What each symbol does to the items:
at | a k e m g u
liga | fesi debi tulo mome raze kibi
boru | gaku miki firo dafi muru nefu
fano | neri nofo pesu mime firi guve
meko | voli lazo leko daza bige firi
rimi | dole dafi boru mara ligu ravo
dadi | muru sode duni tepa vobe nupa
vure | meko bige vuga siza dole sase
sode | dabo duni nidu dadi none loti
daza | galo meko lazo bosi vure voso
bavo | vuga gaku ravo dole boru kitu
lezo | zuna zile nenu vuse tetu bupu
vobe | sode none none vopu none katu
tepa | sovu dadi sode roni vopu nore
semo | vure dole bavo remi rimi rula
sede | kibi bufe libu tulo ludi mome
firi | nofo butu bosi voso peri galo
galo | ludi voli tome damu meko fano
tulo | vidu sede bufe debi guve fife
poku | none vifu bupu zuna nenu none
ludi | bufe nate mime guve voli neri
vuse | tena lezo zile tage gola vifu
pebi | boli gonu fesi domu mome tetu
tetu | zile meze safo gola vidu tura
sovu | boru muru dabo ligu dadi dufa
tura | lidu boli lela tora pebi lezo
muru | miki dabo nore sovu sode zito
rula | sase dude kitu vuga ravo siza
raze | debi kufa guve neri pesu bufe
ligu | dafi sovu muru gufu tepa firo
sunu | bosi siza vure peri remi lazo
gaku | rula ravo pati bavo miki remi
nese | tetu vidu kibi fesi tulo domu
duni | nore nidu katu sode none roni
nore | dufa nupa loti dabo nidu ligu
fife | pebi mome liga luru kure nese
mome | gonu liga debi fife neri vidu
siza | daza vure bige sunu semo leko
gufu | rimi ligu sovu zito roni miki
firo | pati dufa zito miki nore rimi
nidu | nupa katu mebu duni none tepa
roni | ligu tepa dadi loti fosa dabo
voli | nate tome voso galo lazo nofo
vopu | dadi vobe none fosa none nidu
dafi | bavo boru miki rimi sovu pati
gola | lezo tetu meze lela nese tora
luru | domu fife mome kibi libu fesi
neri | liga raze kufa kure nofo sede
nefu | remi mara rimi pati zito bavo
bupu | none lidu tage vifu tura tena
lidu | none tage vuse bupu boli zuna
vifu | none bupu lidu poku tora none
guve | sede ludi nate kufa galo kure
leko | voso sase peri lazo rula bosi
sase | firi peri sunu leko dude daza
dufa | nefu zito gufu firo nupa dafi
nupa | zito loti roni nore katu sovu
gonu | lela fesi nese pebi liga meze
mebu | roni fosa vopu katu none sode
bufe | luru libu kure sede nate liga
voso | fano firi butu tome sase damu
mara | semo rimi dafi nefu gufu gaku
tome | mime voso firi voli leko pesu
kufa | tulo guve ludi raze damu libu
miki | ravo firo dufa boru dabo mara
debi | nese tulo sede liga kufa luru
lazo | tome leko sase meko vuga butu
zile | poku nenu tora lezo meze lidu
vuga | leko rula dude bige gaku sunu
safo | tora domu pebi meze luru lela
ravo | dude pati nefu gaku firo semo
boli | tage lela gola tura gonu zile
nofo | raze pesu damu fano butu ludi
damu | guve galo voli pesu daza mime
meze | nenu safo domu tetu kibi boli
bige | lazo vuga rula vure bavo peri
peri | butu sunu siza sase kitu meko
kure | mome neri raze libu fano tulo
domu | tura pebi gonu safo fife gola
pesu | kufa damu galo nofo bosi nate
fesi | gola nese vidu gonu debi safo
katu | loti mebu fosa nidu none dadi
tage | none vuse lezo lidu lela poku
zito | mara gufu ligu dufa loti boru
vidu | meze kibi luru nese sede pebi
tora | bupu tura boli nenu domu vuse
lela | vuse gola tetu boli fesi nenu
butu | pesu bosi daza firi sunu voli
mime | kure fano nofo nate voso kufa
nate | libu mime fano ludi tome raze
zuna | none poku vifu tena zile none
remi | siza semo dole kitu mara vuga
dude | peri kitu remi rula pati vure
pati | kitu nefu mara ravo dufa dole
loti | gufu roni tepa nupa mebu muru
nenu | vifu tora tura zile safo tage
kibi | safo luru fife vidu bufe gonu
libu | fife kure neri bufe mime debi
kitu | sunu remi semo dude nefu bige
tena | none zuna poku none lezo none
dabo | firo nore nupa muru duni gufu
bosi | damu daza meko butu siza tome
fosa | tepa vopu vobe mebu none duni
dole | bige bavo gaku semo dafi dude

In the rows, 138 means zero.

The rows follow the links: the fewer symbols apart two items are, the more alike their rows tend to be.

Each row is also shifted at random along 3 hidden directions that mean nothing.

Some items, each with a row of numbers:
vobe -> 200,127,145,115,159,143,141,158,135,136,100,117,112,175,138,115,140,145,105,133,130,149,127,126,148,156,134,146,149,149,118,113,119,132,119,161
leko -> 123,150,165,149,117,143,129,142,143,143,135,146,130,158,138,154,119,144,97,158,139,134,128,122,122,117,130,119,136,148,145,133,122,118,125,88
tetu -> 95,154,119,146,157,125,153,132,139,115,173,148,154,106,146,150,148,125,191,128,158,140,142,153,151,141,144,157,134,137,142,151,156,157,160,151
debi -> 116,146,108,113,161,138,157,126,141,112,143,100,159,157,173,122,141,117,168,102,153,161,142,135,165,147,119,160,125,113,149,95,120,146,146,156
kibi -> 119,139,105,126,147,148,148,116,138,125,149,104,173,132,164,129,152,122,188,105,149,148,150,145,163,149,127,151,123,104,159,103,130,149,158,162
raze -> 117,132,114,108,135,116,164,132,138,147,142,134,137,176,170,118,110,112,139,116,130,173,151,141,138,127,114,145,113,119,135,149,138,154,124,125
sase -> 123,152,167,149,128,135,135,149,145,134,138,156,121,157,131,156,119,142,98,164,142,136,126,123,121,119,133,122,138,156,136,146,128,121,123,92
remi -> 125,131,165,168,105,159,109,137,137,165,131,153,140,116,107,156,143,167,112,168,125,110,138,135,117,134,152,106,153,145,147,146,140,118,140,122
fosa -> 133,118,135,111,156,128,151,159,129,152,103,135,111,172,130,105,133,142,109,129,118,163,138,136,142,158,138,146,153,154,105,143,136,146,114,164
tora -> 139,148,131,159,133,115,145,131,139,134,183,176,149,97,139,159,135,125,182,147,144,133,148,162,127,123,150,143,126,139,146,192,176,159,155,131
zile -> 110,171,137,158,166,121,151,138,146,96,178,156,147,107,143,163,144,124,177,143,171,133,130,146,144,132,144,159,138,152,142,150,152,149,156,130
damu -> 174,133,140,126,96,165,123,115,143,156,126,101,158,175,169,137,124,135,111,130,133,137,144,119,135,117,107,111,113,100,173,92,103,116,134,97
meze -> 67,152,112,146,156,141,145,121,140,111,164,122,170,108,147,146,157,131,192,114,162,138,140,148,161,148,140,158,136,124,157,115,140,150,165,157
katu -> 76,100,121,111,133,130,151,150,124,182,105,142,119,160,122,97,129,149,116,123,97,164,156,147,133,158,143,135,149,140,108,166,148,148,110,169
nidu -> 164,128,141,112,174,135,149,161,133,130,102,121,110,168,131,108,146,145,116,129,132,156,129,130,154,164,142,158,158,159,106,121,129,141,122,177
galo -> 132,157,149,120,146,128,153,145,148,116,137,131,124,187,161,137,110,120,106,137,150,160,123,119,137,120,113,141,126,143,135,120,117,130,119,96
bufe -> 111,126,105,111,126,137,155,119,136,150,142,114,160,161,171,118,125,117,159,104,130,162,156,142,149,136,115,141,115,101,151,125,128,150,138,143
libu -> 256,132,120,114,131,127,148,127,141,144,147,128,144,162,181,127,124,111,152,125,133,156,151,145,140,122,116,144,107,112,148,144,139,152,140,131
guve -> 110,142,122,107,146,115,167,139,139,131,143,135,130,184,170,120,107,112,133,118,138,176,142,135,140,127,114,150,118,131,127,148,135,154,119,119
pati -> 100,146,159,164,147,178,107,141,140,124,114,112,148,114,103,148,175,172,125,151,151,106,119,124,153,165,158,132,172,150,149,77,114,110,152,157
vuga -> 163,127,165,166,85,156,104,130,139,179,135,160,140,124,117,159,133,161,106,173,118,108,143,136,109,119,146,96,137,134,154,159,141,118,134,100
kure -> 242,121,120,116,105,143,138,112,138,165,140,117,159,161,178,127,126,117,149,119,124,150,161,145,137,119,112,129,102,93,162,135,133,145,140,129
tome -> 173,138,152,129,113,127,143,138,142,155,141,153,126,176,155,140,104,124,102,150,128,151,139,131,116,106,115,121,117,134,138,161,135,134,120,87
butu -> 132,144,154,135,115,140,137,136,144,142,135,139,131,173,148,145,113,134,100,151,136,142,133,123,122,113,118,118,126,136,146,134,123,124,121,87
sovu -> 102,115,131,136,144,171,122,139,127,151,101,105,147,129,109,116,171,167,133,124,124,128,138,139,156,178,152,137,164,134,138,96,123,126,142,192
loti -> 192,123,139,123,161,159,129,148,131,139,98,107,129,146,127,116,163,157,129,129,131,134,130,131,157,172,146,148,159,142,127,100,121,130,139,189
voso -> 182,156,160,130,137,129,142,147,147,127,137,142,122,182,159,148,111,124,99,153,147,146,124,118,130,113,118,132,126,149,138,132,121,127,122,90
sode -> 107,115,129,114,156,138,148,154,128,153,103,126,120,159,123,102,144,150,120,122,119,154,139,138,149,166,144,147,157,146,112,133,134,143,120,179
ravo -> 163,130,164,166,121,158,106,144,135,156,126,149,136,107,103,154,158,168,123,167,129,105,134,139,127,147,162,118,160,151,142,141,143,122,145,144
rula -> 112,154,172,159,144,132,132,160,142,127,138,167,115,137,113,157,133,151,103,170,145,126,119,129,121,130,147,130,156,175,125,155,142,127,130,111
dabo -> 140,117,133,131,149,163,126,144,130,149,100,107,139,134,117,115,168,162,134,126,125,132,137,133,158,175,151,142,164,137,131,102,124,130,141,191
tage -> 159,177,149,161,164,119,147,140,150,93,181,161,141,109,147,173,139,120,170,154,174,127,123,144,139,125,144,157,134,155,143,155,156,147,158,120
fano -> 86,133,125,114,119,142,147,124,139,150,131,116,149,182,165,124,114,124,121,117,133,161,147,125,137,126,110,124,119,112,151,116,116,130,124,108
safo -> 86,129,106,145,122,129,145,113,134,154,171,147,168,103,146,140,143,128,193,122,133,139,163,166,137,137,141,140,126,113,154,167,163,159,156,154
tulo -> 126,135,105,114,141,133,157,124,138,135,145,113,156,155,171,119,133,116,166,103,141,162,150,144,153,139,120,151,118,108,148,122,131,153,141,149
siza -> 122,189,186,148,198,112,153,181,153,67,141,160,90,161,128,161,125,134,95,171,180,142,90,109,140,132,141,160,162,205,104,130,127,130,121,103
nate -> 169,153,136,111,151,134,152,138,145,112,135,112,136,187,178,131,121,116,125,123,152,163,128,118,149,127,111,148,120,127,145,102,111,134,128,114
tura -> 161,150,128,157,129,136,132,120,142,131,176,151,163,97,144,162,148,129,184,143,152,122,146,154,137,126,147,141,127,127,161,156,158,147,166,138

The symbols that take the first to the second take the third to the fourth, perhaps in another order. What is the fourth?
Answers are names.
A 100,165,166,139,152,131,146,155,147,110,137,145,115,172,140,149,116,134,94,153,154,145,115,114,131,121,126,136,140,165,128,126,121,124,118,89
B 195,120,120,115,99,151,136,112,137,165,136,113,159,170,176,127,119,123,136,120,122,151,157,138,135,119,110,119,105,92,165,123,121,134,135,116
C 128,133,103,119,147,125,159,124,139,133,154,128,154,140,164,125,134,118,180,110,141,161,152,153,151,139,128,158,121,116,142,142,146,162,145,156
D tora

A 169,137,128,110,133,115,161,137,139,144,143,140,129,180,172,125,107,113,129,126,131,169,145,136,131,118,114,143,112,126,134,158,141,151,119,114
B 93,125,113,109,117,132,158,123,138,158,136,126,149,175,169,115,112,118,137,110,126,169,156,140,137,127,111,134,113,107,144,139,129,145,126,122
C 126,100,128,115,117,154,131,138,127,185,96,119,133,165,131,104,138,155,109,123,102,150,154,139,138,155,136,122,142,123,130,133,128,132,119,161
D mebu

A 240,135,149,116,165,150,135,158,137,125,98,105,116,174,144,117,150,144,105,137,137,145,121,120,154,157,135,150,151,150,123,93,111,129,127,164
B 138,110,132,124,154,118,150,162,122,163,114,163,107,138,112,112,140,150,129,136,108,151,147,155,133,162,158,150,160,161,96,188,165,158,120,184
C 133,136,115,108,143,122,164,132,138,136,143,128,139,175,171,120,118,113,145,113,137,170,148,139,143,130,112,149,116,120,138,138,134,152,127,130
D vidu

A 133,146,133,113,141,139,151,132,145,122,133,107,140,186,174,131,119,119,121,120,149,160,132,120,148,128,110,140,121,123,145,98,109,131,128,112
B 205,141,129,112,141,120,158,137,143,132,142,137,128,179,176,127,111,110,131,129,138,164,138,133,137,119,112,146,113,128,135,145,134,148,125,116
C 168,104,131,127,136,158,126,142,127,168,103,119,136,136,120,111,158,159,131,129,112,134,148,145,147,166,150,135,154,131,130,127,134,136,136,186
D muru

A 101,128,163,162,104,131,125,146,134,175,141,187,121,124,105,154,124,157,109,173,116,122,145,145,104,123,153,110,146,158,128,196,163,132,127,108
B 116,138,154,145,93,171,111,119,142,154,125,113,157,161,142,151,130,150,99,146,134,124,138,117,132,121,120,99,131,115,171,97,102,101,135,90
C 87,141,162,166,126,165,113,138,139,144,126,137,142,119,106,152,153,168,113,160,138,109,129,128,132,144,151,115,159,152,148,117,126,111,142,129
D sase

A 49,134,124,117,115,149,147,119,138,150,127,111,152,184,161,122,116,127,118,115,133,161,147,124,140,127,108,126,120,112,152,105,110,128,123,107
B 179,146,146,122,127,130,147,139,145,139,137,133,131,181,164,139,110,121,108,139,138,154,134,124,130,113,110,134,117,132,142,136,122,133,122,94
C 153,134,165,157,95,148,116,135,140,168,137,160,132,140,128,157,120,151,99,169,125,119,139,130,110,113,136,102,133,139,148,160,136,119,128,89
D vure

A 182,114,137,134,142,160,121,143,130,155,104,116,137,127,118,119,168,162,135,134,121,127,141,138,150,171,155,137,159,139,132,116,131,131,141,189
B 106,127,159,162,130,138,124,151,133,161,133,171,123,109,96,148,147,163,122,161,124,119,136,144,122,146,164,126,163,163,124,172,159,134,134,145
C 133,161,168,146,132,152,128,141,149,119,133,124,134,166,141,155,127,141,97,155,154,133,118,111,134,124,123,123,139,146,149,99,105,110,131,92
D mime

A 81,138,150,134,111,123,148,144,139,160,142,166,121,168,140,139,101,132,98,152,125,152,142,132,110,112,125,118,129,145,130,175,140,133,113,85
B 127,147,168,166,140,153,119,152,138,133,129,148,129,120,105,157,153,163,114,166,147,111,123,130,132,144,158,128,163,165,135,128,133,118,142,134
C 118,130,103,113,142,119,163,125,135,143,152,134,149,149,166,121,126,116,172,107,134,165,156,155,146,135,125,153,118,115,139,156,150,165,138,153
D damu

A 154,160,164,143,128,166,118,131,150,115,126,104,146,170,150,153,134,143,98,146,158,126,116,106,142,123,117,118,135,133,163,69,91,103,136,93
B 34,152,162,152,129,152,127,141,142,133,133,137,136,150,119,153,129,153,100,153,146,130,126,119,131,132,135,118,151,154,142,115,117,110,129,100
C 122,101,131,152,108,180,104,125,123,189,106,119,158,110,104,124,172,176,137,135,110,111,155,147,140,165,160,116,160,122,151,119,134,122,149,182
D nore

A 164,88,127,118,99,147,131,135,125,208,103,140,129,161,130,104,129,152,109,130,87,148,165,148,120,144,139,116,135,119,127,168,146,140,118,156
B 129,107,129,122,145,137,140,152,125,170,110,141,120,139,117,109,146,155,131,129,108,147,152,150,139,164,154,143,157,146,110,157,149,148,125,185
C 86,110,143,161,109,165,111,133,129,180,119,146,146,105,94,139,158,174,131,149,114,112,151,150,128,154,163,112,161,136,142,147,145,126,143,160
D rula

A 73,141,155,144,111,138,134,139,142,152,136,153,132,163,135,147,112,143,97,152,130,142,134,127,118,117,127,113,135,141,140,149,132,124,119,86
B 140,141,165,150,107,142,126,139,142,157,138,156,129,152,131,156,118,145,95,164,131,127,135,128,114,113,132,111,133,144,144,153,134,121,125,88
C 137,126,158,168,112,159,108,140,136,167,128,154,139,108,98,153,153,170,119,164,122,107,141,140,122,141,162,112,157,149,141,153,146,122,142,139
D pati

A 51,131,157,162,107,151,121,139,137,166,135,159,136,131,107,150,131,162,108,161,124,123,141,137,117,130,146,107,149,148,142,153,141,120,129,109
B 169,166,181,163,167,143,125,163,145,100,133,149,114,124,109,162,152,157,110,173,163,114,105,120,140,144,157,143,167,181,126,123,131,121,139,128
C 141,141,171,166,120,156,110,143,140,144,129,148,133,123,110,161,143,164,109,168,138,109,126,130,123,133,151,114,154,151,145,134,134,115,140,118
D bavo

A 201,126,140,123,97,132,140,128,138,173,141,148,135,176,165,134,103,122,112,140,116,152,155,138,113,103,115,116,107,115,147,167,138,139,123,94
B 150,118,118,114,94,139,144,116,135,176,137,130,150,172,168,121,110,122,130,119,113,158,162,141,125,115,110,120,107,99,155,150,131,142,126,113
C 128,126,102,137,119,143,140,109,134,157,159,131,176,113,155,133,145,126,192,113,134,139,165,159,144,138,135,137,120,101,161,147,152,156,159,158
D meze

A 194,145,114,117,160,126,156,130,139,111,155,121,147,142,171,132,140,111,179,116,154,154,142,144,156,137,129,165,121,126,142,131,143,157,150,156
B 234,156,120,131,163,146,138,124,146,103,154,103,163,126,170,143,158,121,186,117,164,137,133,140,166,145,130,162,126,118,162,96,126,147,166,162
C 195,165,126,138,182,122,155,139,146,87,167,129,148,117,159,149,155,116,190,127,173,141,129,144,161,146,140,175,133,141,142,125,146,155,160,160
D meze

A 135,134,112,147,126,129,144,121,137,149,171,153,163,101,151,144,142,124,194,127,136,138,159,165,138,134,143,142,123,117,153,172,168,161,158,151
B 135,152,130,158,139,122,146,129,141,129,180,167,151,100,141,159,143,126,183,141,150,130,147,159,132,127,147,146,128,136,147,177,169,156,157,137
C 137,146,109,115,163,121,166,134,139,115,153,123,147,147,168,125,135,114,175,109,151,163,145,146,156,145,126,166,126,123,137,132,139,161,145,157
D fesi

A 120,166,170,152,139,156,122,144,147,114,130,124,133,156,133,156,136,148,98,156,159,125,111,108,140,129,130,123,147,154,150,90,106,106,135,97
B 129,143,158,142,109,144,129,136,144,150,135,142,133,166,142,149,114,139,97,154,134,136,133,124,120,113,122,114,127,134,148,135,123,120,124,85
C 158,131,167,165,124,128,127,157,133,163,140,191,111,110,100,153,137,158,119,177,121,119,137,148,108,131,165,125,155,171,119,201,169,138,131,131
D dude

A 113,146,155,139,113,153,127,128,144,141,130,124,140,170,149,146,122,140,100,147,139,138,130,117,130,118,118,115,130,129,154,107,111,114,128,89
B 180,159,175,143,140,118,142,161,147,123,145,171,104,166,140,156,109,129,95,171,146,143,120,122,115,110,132,133,135,173,122,167,142,134,120,86
C 127,153,128,155,147,130,142,127,143,121,176,150,158,100,144,159,148,128,186,139,156,130,140,153,143,133,145,150,131,135,152,151,157,151,162,142
D tetu

A 193,139,172,157,104,137,120,143,143,161,141,172,121,141,127,162,118,146,97,176,128,122,134,134,105,109,139,109,133,152,141,174,143,123,126,88
B 86,157,172,160,150,138,130,158,143,120,134,157,119,132,107,155,139,156,107,166,150,125,118,127,130,139,150,134,162,178,126,140,137,122,132,121
C 119,107,138,149,128,146,125,146,125,178,117,157,131,111,100,127,157,166,137,145,110,125,150,154,129,160,164,129,161,147,125,166,158,141,135,177
D dabo

A 114,142,160,147,103,165,117,127,144,150,128,125,149,159,139,150,126,148,101,151,135,125,132,118,127,120,124,105,132,127,163,105,108,107,133,90
B 211,168,167,132,156,133,143,151,151,99,136,129,116,183,162,151,119,121,98,154,163,146,110,111,138,117,117,142,128,155,136,111,110,123,126,89
C 123,119,145,138,82,148,128,122,137,184,136,148,144,165,149,141,107,136,101,145,113,137,154,134,111,106,118,98,115,113,157,155,130,124,122,86
D pesu

